[[138 128 133 128 127]
 [136 128 129 126 130]
 [155 128 129 127 131]
 [145 128 126 127 131]
 [ 98 128 126 132 126]]
->
[[128 129]
 [128 129]]

[[120 130 137]
 [123 114 136]
 [127 109 139]
 [119 110 101]]
->
[[114 136]
 [109 139]]

[[122 130 138 122]
 [125 129 134 125]
 [117 103 132 127]]
->
[[129 134]
 [103 132]]

[[106 128 114 120]
 [129 101 139 106]
 [118 132 121 128]
 [123 118 129 118]
 [138 131 133 134]]
->
[[101 139]
 [132 121]]

[[131 151 126 116]
 [131 152 127 115]
 [134 152 132 114]
 [128 150 122 117]
 [129 150 123 116]]
->
[[152 127]
 [152 132]]

[[124 134 125 133 129]
 [142 111 115 153 101]
 [128 127 131 121 135]
 [143 110 113 157 100]
 [135 116 134 115 153]]
->
[[111 115]
 [127 131]]

[[131 137 124 126 131]
 [118 123 118 116 141]
 [138 133 130 128 126]
 [126 155 119 132 132]]
->
[[123 118]
 [133 130]]

[[113 148 129]
 [131 123 130]
 [109 154 125]
 [135 110 126]
 [123 117 126]]
->
[[123 130]
 [154 125]]

[[139 151 107]
 [140 153 108]
 [109 126 139]]
->
[[153 108]
 [126 139]]
---
[[107 149]
 [131 127]
 [122 133]
 [111 147]
 [131 125]
 [146 109]
 [148 109]]
->
[[149 107]
 [127 131]
 [133 122]
 [147 111]
 [125 131]
 [109 146]
 [109 148]]

[[114 112 114 115 116 112 112]
 [150 150 155 139 140 153 153]
 [115 111 116 115 119 111 112]
 [121 124 125 111 110 128 126]]
->
[[112 112 116 115 114 112 114]
 [153 153 140 139 155 150 150]
 [112 111 119 115 116 111 115]
 [126 128 110 111 125 124 121]]

[[135 129]
 [126 128]
 [128 128]
 [126 128]
 [128 128]
 [126 128]
 [156 134]]
->
[[129 135]
 [128 126]
 [128 128]
 [128 126]
 [128 128]
 [128 126]
 [134 156]]

[[132 104 131 136]
 [146 143 148 127]
 [126 116 139 122]
 [117 122 131 127]
 [132 127 138 127]
 [132 122 131 148]
 [120 110 127 128]]
->
[[136 131 104 132]
 [127 148 143 146]
 [122 139 116 126]
 [127 131 122 117]
 [127 138 127 132]
 [148 131 122 132]
 [128 127 110 120]]

[[137 128 126 118]
 [142 105 110 138]
 [137 118 119 126]
 [136 120 125 122]
 [136 123 124 117]]
->
[[118 126 128 137]
 [138 110 105 142]
 [126 119 118 137]
 [122 125 120 136]
 [117 124 123 136]]

[[108 125 119 124 124 126 122 131 115]
 [105 140 137 127 133 124 129 129 127]]
->
[[115 131 122 126 124 124 119 125 108]
 [127 129 129 124 133 127 137 140 105]]

[[138 116 135 135 139 145 108 132 140 133 131]
 [105 124 147 126 112 131 128 149 119 145 135]
 [124 140 140 137 149 154 122 127 124 148 122]
 [128 124 125 110 102 106 157 134 112 117 124]
 [117 132 136  99 121 101 126 134 116 111 109]
 [112 131 143 119 128 121 121 140 116 138 123]]
->
[[131 133 140 132 108 145 139 135 135 116 138]
 [135 145 119 149 128 131 112 126 147 124 105]
 [122 148 124 127 122 154 149 137 140 140 124]
 [124 117 112 134 157 106 102 110 125 124 128]
 [109 111 116 134 126 101 121  99 136 132 117]
 [123 138 116 140 121 121 128 119 143 131 112]]

[[151 151 143 135 135 143 152 156 149 135]
 [146 154 155 145 131 121 122 132 144 150]
 [145 136 134 141 151 156 151 139 126 121]]
->
[[135 149 156 152 143 135 135 143 151 151]
 [150 144 132 122 121 131 145 155 154 146]
 [121 126 139 151 156 151 141 134 136 145]]
